Below are the code and all the weights of a small trained network. Each question names an input and a target symbol and asks about switching units off, where a switched-off unit gives its printed mean instead of its output.

import numpy as np


def w(rows, s, z=0):
    codes = np.array(rows[::2]) - 128.0
    scale = np.full(codes.shape[1], s)
    scale[-1] = z or s
    return codes * scale


def norm(h):
    return h / np.sqrt((h * h).mean(-1, keepdims=True) + 1e-5)


def f(y):
    return np.maximum(y, 0)


def softmax(a):
    e = np.exp(a - a.max(-1, keepdims=True))
    return e / e.sum(-1, keepdims=True)


def log_softmax(a):
    a = a - a.max(-1, keepdims=True)
    return a - np.log(np.exp(a).sum(-1, keepdims=True))


def net(x, mask):
    ids = ['ΓΘΛΦΩαβζτ'.index(c) for c in x.split()]
    T = len(ids)
    res = E[ids] + P[:T]
    u = 0
    for l in range(2):
        q, k, v = (norm(res) @ M[l].T for M in (Q, K, V))
        z = softmax(np.where(np.tri(T) > 0, q @ k.T / 4**0.5, -1e9)) @ v
        res = res + np.where(mask[u], z, O[l][:, -1]) @ O[l][:, :-1]
        u += 1
        y = f(norm(res) @ A[l][:, :-1].T + A[l][:, -1])
        res = res + np.where(mask[u : u + 16], y, B[l][:, -1]) @ B[l][:, :-1]
        u += 16
    return log_softmax(norm(res)[-1] @ U[:, :-1].T + U[:, -1])


Q, K, V, O, A, B = {}, {}, {}, {}, {}, {}
E = w([
[91,60,253],'Γ',
[119,22,196],'Θ',
[131,250,140],'Λ',
[128,110,160],'Φ',
[161,211,43],'Ω',
[123,176,156],'α',
[132,54,167],'β',
[151,119,96],'ζ',
[113,177,180],'τ',
],0.0016)
P = w([
[215,162,157],'0',
[48,83,47],'1',
[51,100,209],'2',
[253,173,37],'3',
[151,202,170],'4',
[23,116,200],'5',
],0.0035)
Q[0] = w([
[177,227,183],'0.h1',
[182,190,153],'0.h1',
[134,31,1],'0.h1',
[201,131,77],'0.h1',
],0.0067)
K[0] = w([
[83,69,3],'0.h1',
[138,101,32],'0.h1',
[254,225,188],'0.h1',
[234,161,85],'0.h1',
],0.0073)
V[0] = w([
[147,132,47],'0.h1',
[164,139,98],'0.h1',
[145,99,252],'0.h1',
[141,176,45],'0.h1',
],0.0041)
O[0] = w([
[16,185,159,175],'0.h1',
[106,131,167,211],'0.h1',
[253,68,234,85],'0.h1',
[53,113,92,252],'0.h1',
],0.0029,0.00029)
A[0] = w([
[172,108,178,61],'0.n1',
[106,138,95,105],'0.n2',
[88,129,173,161],'0.n3',
[152,151,107,190],'0.n4',
[164,180,159,41],'0.n5',
[142,104,153,28],'0.n6',
[166,92,94,188],'0.n7',
[87,154,100,224],'0.n8',
[148,159,90,197],'0.n9',
[135,81,122,149],'0.n10',
[153,106,146,59],'0.n11',
[253,143,141,77],'0.n12',
[126,98,89,224],'0.n13',
[119,82,143,4],'0.n14',
[121,138,135,16],'0.n15',
[124,183,124,72],'0.n16',
],0.0066,0.0017)
B[0] = w([
[119,122,34,182],'0.n1',
[152,154,136,167],'0.n2',
[166,138,74,239],'0.n3',
[124,78,174,201],'0.n4',
[214,59,168,174],'0.n5',
[154,143,81,145],'0.n6',
[101,172,171,185],'0.n7',
[168,124,101,250],'0.n8',
[111,93,175,222],'0.n9',
[179,140,102,163],'0.n10',
[143,146,113,148],'0.n11',
[254,227,126,241],'0.n12',
[134,155,159,184],'0.n13',
[170,114,101,145],'0.n14',
[119,144,122,128],'0.n15',
[122,51,87,185],'0.n16',
],0.0045,0.0025)
Q[1] = w([
[115,177,78],'1.h1',
[113,62,169],'1.h1',
[53,78,185],'1.h1',
[4,147,145],'1.h1',
],0.0032)
K[1] = w([
[75,140,81],'1.h1',
[254,136,132],'1.h1',
[200,158,175],'1.h1',
[137,204,138],'1.h1',
],0.0038)
V[1] = w([
[148,26,122],'1.h1',
[70,252,202],'1.h1',
[108,125,142],'1.h1',
[97,182,40],'1.h1',
],0.0019)
O[1] = w([
[97,149,161,108],'1.h1',
[170,4,114,3],'1.h1',
[122,95,139,59],'1.h1',
[186,137,85,160],'1.h1',
],0.0024,0.00055)
A[1] = w([
[181,123,141,181],'1.n1',
[107,106,199,106],'1.n2',
[106,204,184,139],'1.n3',
[120,120,140,90],'1.n4',
[180,184,80,125],'1.n5',
[109,182,100,149],'1.n6',
[42,123,202,3],'1.n7',
[151,146,167,142],'1.n8',
[2,142,97,86],'1.n9',
[73,132,196,15],'1.n10',
[47,173,147,56],'1.n11',
[148,166,105,109],'1.n12',
[166,105,66,156],'1.n13',
[184,182,124,64],'1.n14',
[205,135,163,174],'1.n15',
[73,129,85,169],'1.n16',
],0.0045,0.0035)
B[1] = w([
[69,168,150,230],'1.n1',
[103,66,74,143],'1.n2',
[192,117,81,166],'1.n3',
[119,120,134,128],'1.n4',
[145,54,151,239],'1.n5',
[94,83,147,192],'1.n6',
[252,133,76,134],'1.n7',
[102,98,107,172],'1.n8',
[112,221,150,164],'1.n9',
[190,137,47,132],'1.n10',
[84,80,91,138],'1.n11',
[124,99,133,171],'1.n12',
[145,156,162,214],'1.n13',
[88,104,160,175],'1.n14',
[76,182,129,253],'1.n15',
[192,99,113,181],'1.n16',
],0.004,0.0032)
U = w([
[241,193,210,156],'Γ',
[132,197,174,202],'Θ',
[158,121,64,70],'Λ',
[49,79,156,187],'Φ',
[18,191,18,173],'Ω',
[155,9,135,121],'α',
[44,188,157,66],'β',
[141,98,43,133],'ζ',
[98,74,201,4],'τ',
],0.011,0.0026)

Each question gives the input, a string of symbols that net reads in full, and the target symbol t.
The units are the heads (4 rows each of Q, K, V and O) and the neurons (one row each of A and B). Each row of codes is followed by its name. A weight is (code - 128) times the scale printed after its matrix; where a second scale follows, it is the last column's (O, A, B and U).
mask holds one flag per unit, layer by layer, with each layer's heads first. A switched-off unit (its flag False) gives its mean, the last column of its rows in O or B, instead of its output. The means were averaged over made-up inputs and are rounded, as every weight is.
A unit's drop is (log p(t) with every unit on - log p(t) with that unit switched off) / (log p(t) with every unit on - log p(t) with every unit switched off).
The circuit of an input: a set's keep is (log p(t) with only the set's units on - log p(t) with every unit switched off) / (log p(t) with every unit on - log p(t) with every unit switched off). Starting from the 12 units with the biggest drops (on a tie, the unit counted first), units are removed one at a time, each time the one whose removal leaves the highest keep (on an exact tie, the one counted first), for as long as the keep stays at least 0.8.
units of the circuit, in order: the units of the circuit, biggest drop first
k most important neurons: the k neurons with the biggest drops, biggest first
k most important neurons of layer l: the k neurons of layer l with the biggest drops, biggest first
drop when u is switched off: that unit's drop, to one decimal
input α Ω Λ ζ α, target Ω: units of the circuit, in order	[0.h1]
input Ω β α Φ Ω, target β: units of the circuit, in order	[0.h1 0.n12 0.n9 0.n3]
input Λ β Γ Θ Θ, target β: 2 most important neurons of layer 0	[0.n5 0.n12]
input Γ Φ β Γ τ, target Φ: 2 most important neurons	[0.n12 0.n16]
input Ω α τ τ Λ, target α: 4 most important neurons of layer 0	[0.n12 0.n16 0.n5 0.n8]
input ζ Λ Ω Γ Ω α, target ζ: 2 most important neurons	[0.n12 0.n1]
input Ω α α Θ ζ, target α: 2 most important neurons	[0.n8 0.n12]
input Ω α α Λ τ, target α: 4 most important neurons of layer 0	[0.n12 0.n16 0.n8 0.n5]
input ζ α Ω ζ τ, target α: 2 most important neurons of layer 0	[0.n12 0.n16]
input Γ Λ Φ, target β: 4 most important neurons	[0.n12 0.n8 0.n3 1.n5]
input β Φ Φ τ Γ, target Φ: 4 most important neurons	[0.n3 0.n12 0.n9 0.n4]
input Ω ζ Ω τ Γ Λ, target Ω: 3 most important neurons	[0.n12 1.n9 1.n11]
input Ω ζ α τ ζ, target ζ: 2 most important neurons of layer 0	[0.n8 0.n2]
input α Ω Ω α Ω Ω, target α: 2 most important neurons	[0.n12 0.n3]
input τ Γ Φ, target β: 2 most important neurons	[0.n12 0.n8]
input α Ω Ω Γ Γ ζ, target Γ: 4 most important neurons	[1.n13 0.n1 0.n16 0.n3]
input Ω ζ ζ Λ ζ, target ζ: 2 most important neurons of layer 0	[0.n8 0.n12]
input α ζ Λ Γ Ω, target ζ: 3 most important neurons of layer 0	[0.n8 0.n12 0.n16]
input Λ β τ α Θ, target β: 2 most important neurons	[0.n12 0.n5]
input ζ ζ α Θ Θ, target ζ: 3 most important neurons of layer 0	[0.n8 0.n3 0.n5]
input Ω Γ ζ, target Γ: most important neuron	[0.n1]
input α Ω Ω α Γ, target Ω: drop when 0.h1 is switched off	0.7
input Γ ζ Ω Φ Γ, target ζ: drop when 1.h1 is switched off	0.2
input ζ ζ α α τ, target ζ: drop when 1.n3 is switched off	0.3
input Γ β Ω Ω β, target β: most important neuron of layer 1	[1.n15]
input α α Ω Ω α, target α: 3 most important neurons of layer 0	[0.n12 0.n16 0.n5]
